Below is a small trained network, with its code and all its weights. Each question gives an input and a target symbol and asks what happens when units are switched off, that is, made to give their printed mean instead of their output.

import numpy as np


def w(rows, s, z=0):
    codes = np.array(rows[::2]) - 128.0
    scale = np.full(codes.shape[1], s)
    scale[-1] = z or s
    return codes * scale


def f(y):
    return y / 2 * (1 + np.tanh(0.7978845608 * (y + 0.044715 * y**3)))


def softmax(a):
    e = np.exp(a - a.max(-1, keepdims=True))
    return e / e.sum(-1, keepdims=True)


def log_softmax(a):
    a = a - a.max(-1, keepdims=True)
    return a - np.log(np.exp(a).sum(-1, keepdims=True))


def net(x, mask):
    ids = ['βγζλμσω'.index(c) for c in x.split()]
    T = len(ids)
    res = E[ids] + P[:T]
    q, k, v = (res @ M[0].T for M in (Q, K, V))
    z = softmax(np.where(np.tri(T) > 0, q @ k.T / 4**0.5, -1e9)) @ v
    res = res + np.where(mask[0], z, O[0][:, -1]) @ O[0][:, :-1]
    y = f(res @ A[0][:, :-1].T + A[0][:, -1])
    res = res + np.where(mask[1:17], y, B[0][:, -1]) @ B[0][:, :-1]
    return log_softmax(res[-1] @ U[:, :-1].T + U[:, -1])


Q, K, V, O, A, B = {}, {}, {}, {}, {}, {}
E = w([
[179,102,69,85,156,46,194,224,120],'β',
[106,142,211,45,165,175,196,200,101],'γ',
[85,113,116,179,165,150,3,233,72],'ζ',
[126,45,124,95,167,175,90,187,151],'λ',
[154,148,116,168,87,49,152,113,109],'μ',
[74,158,42,145,137,185,155,131,138],'σ',
[228,124,87,228,159,182,139,73,74],'ω',
],0.017)
P = w([
[121,93,120,131,118,148,112,51,73],'0',
[174,66,158,29,41,100,149,89,127],'1',
[163,170,92,115,90,112,84,100,193],'2',
[69,146,225,152,153,120,93,152,97],'3',
[149,43,90,167,128,135,150,140,119],'4',
[158,74,190,107,32,109,136,172,156],'5',
[134,128,93,247,96,186,141,134,183],'6',
[145,31,174,188,102,161,170,179,108],'7',
[189,71,109,199,12,149,166,154,175],'8',
[106,186,115,137,97,116,116,159,208],'9',
[95,129,156,93,180,143,84,102,97],'10',
],0.012)
Q[0] = w([
[111,171,198,62,83,77,98,58,90],'h1',
[149,250,119,123,202,135,121,104,200],'h1',
[150,97,116,167,1,166,121,192,208],'h1',
[136,168,65,78,6,165,192,64,195],'h1',
],0.0094)
K[0] = w([
[178,123,52,34,254,161,115,83,126],'h1',
[209,154,129,5,54,63,92,57,162],'h1',
[187,32,129,180,53,168,242,219,166],'h1',
[85,76,128,146,98,153,104,136,25],'h1',
],0.0082)
V[0] = w([
[68,199,53,35,86,146,209,134,126],'h1',
[130,206,91,189,31,62,58,186,66],'h1',
[32,59,70,136,60,188,17,124,176],'h1',
[152,51,103,85,116,1,167,185,209],'h1',
],0.0071)
O[0] = w([
[2,78,174,87,67,156,233,171,175,2],'h1',
[4,87,143,204,75,185,11,154,58,120],'h1',
[45,67,46,49,145,109,44,25,199,250],'h1',
[158,5,89,147,184,96,157,162,70,214],'h1',
],0.0088,0.0038)
A[0] = w([
[103,148,78,144,98,161,73,177,102,74],'n1',
[179,108,90,63,186,151,90,183,73,206],'n2',
[81,148,121,181,107,2,141,44,148,119],'n3',
[87,156,100,115,112,106,112,154,200,98],'n4',
[114,132,75,155,119,74,62,97,110,72],'n5',
[100,33,164,115,153,89,149,152,171,121],'n6',
[203,144,132,73,133,169,250,116,187,168],'n7',
[145,219,86,72,143,101,180,39,91,214],'n8',
[88,31,61,153,121,155,160,144,40,119],'n9',
[83,130,153,135,115,91,113,174,82,14],'n10',
[87,140,113,154,172,89,65,147,107,92],'n11',
[130,96,83,107,144,91,199,172,75,46],'n12',
[86,122,172,206,174,72,24,162,177,174],'n13',
[63,122,65,120,113,103,98,217,124,250],'n14',
[109,140,99,118,162,117,59,75,123,65],'n15',
[133,157,151,139,76,75,213,150,78,162],'n16',
],0.0077,0.0026)
B[0] = w([
[172,55,160,131,53,113,65,99,150,184],'n1',
[130,137,153,145,183,115,131,95,117,254],'n2',
[126,102,161,120,141,36,70,155,97,165],'n3',
[193,240,136,123,117,160,117,169,108,144],'n4',
[154,66,185,138,117,136,128,85,137,201],'n5',
[66,150,113,129,114,115,165,79,99,199],'n6',
[134,92,170,203,167,116,127,160,137,199],'n7',
[119,70,82,125,122,108,84,117,117,176],'n8',
[158,155,123,96,106,131,116,163,72,241],'n9',
[128,131,187,87,92,165,144,169,170,143],'n10',
[220,130,126,93,116,138,175,133,218,183],'n11',
[142,202,113,120,154,112,208,153,144,167],'n12',
[146,114,133,1,178,136,126,105,135,219],'n13',
[81,66,130,115,119,130,193,84,176,216],'n14',
[201,104,191,156,79,120,206,157,121,193],'n15',
[117,87,143,147,115,85,91,183,106,158],'n16',
],0.0077,0.0099)
U = w([
[160,141,92,74,90,124,168,119,60,41],'β',
[71,98,186,217,158,133,93,139,163,131],'γ',
[169,118,136,87,76,133,123,118,127,2],'ζ',
[86,54,66,142,226,132,77,90,114,162],'λ',
[56,45,112,156,99,62,3,171,50,116],'μ',
[39,71,75,188,47,141,135,89,166,238],'σ',
[180,209,110,122,137,168,35,150,108,234],'ω',
],0.0049,0.0041)

Each question gives the input, a string of symbols that net reads in full, and the target symbol t.
The units are the heads (4 rows each of Q, K, V and O) and the neurons (one row each of A and B). Each row of codes is followed by its name. A weight is (code - 128) times the scale printed after its matrix; where a second scale follows, it is the last column's (O, A, B and U).
mask holds one flag per unit, heads first, then neurons. A switched-off unit (its flag False) gives its mean, the last column of its rows in O or B, instead of its output. The means were averaged over made-up inputs and are rounded, as every weight is.
A unit's drop is (log p(t) with every unit on - log p(t) with that unit switched off) / (log p(t) with every unit on - log p(t) with every unit switched off).
The circuit of an input: a set's keep is (log p(t) with only the set's units on - log p(t) with every unit switched off) / (log p(t) with every unit on - log p(t) with every unit switched off). Starting from the 12 units with the biggest drops (on a tie, the unit counted first), units are removed one at a time, each time the one whose removal leaves the highest keep (on an exact tie, the one counted first), for as long as the keep stays at least 0.8.
units of the circuit, in order: the units of the circuit, biggest drop first
most important unit: the unit with the biggest drop
top k neurons: the k neurons with the biggest drops, biggest first
input λ ζ λ λ σ σ γ γ ω, target γ: units of the circuit, in order : [h1; n7; n9]
input ω β λ ζ λ μ λ μ σ, target μ: units of the circuit, in order : [h1; n1]
input σ σ λ λ λ β μ λ σ λ γ, target γ: units of the circuit, in order : [n7; h1]
input λ β σ, target β: units of the circuit, in order : [h1; n12]
input λ γ λ γ, target λ: units of the circuit, in order : [h1; n15; n9]
input σ λ λ λ λ γ β, target γ: top 3 neurons : [n7; n16; n13]
input σ λ λ λ λ λ λ ω β λ, target β: top 3 neurons : [n9; n12; n7]
input λ ω γ λ σ σ ζ, target σ: units of the circuit, in order : [h1; n14]
input σ λ λ γ ζ ζ σ λ, target σ: units of the circuit, in order : [h1; n6]
input λ ω λ, target ω: units of the circuit, in order : [h1; n14]
input ζ μ γ, target γ: top 2 neurons : [n13; n9]
input ω μ ζ μ μ ω ζ λ, target ζ: top 4 neurons : [n15; n11; n13; n1]
input μ γ μ, target γ: units of the circuit, in order : [h1; n7]
input σ ζ μ β β, target β: units of the circuit, in order : [n12; h1; n9]
input μ λ μ μ σ λ ω σ ω, target ω: most important unit : n14
input ω ω μ, target μ: top 4 neurons : [n8; n3; n16; n11]
input σ γ λ σ σ λ, target σ: top 2 neurons : [n6; n13]
input λ β μ ζ, target ζ: top 3 neurons : [n11; n13; n10]
input λ λ λ λ ω λ γ λ, target γ: top 4 neurons : [n7; n13; n9; n8]
input ζ ω λ ζ, target λ: top neuron : [n13]
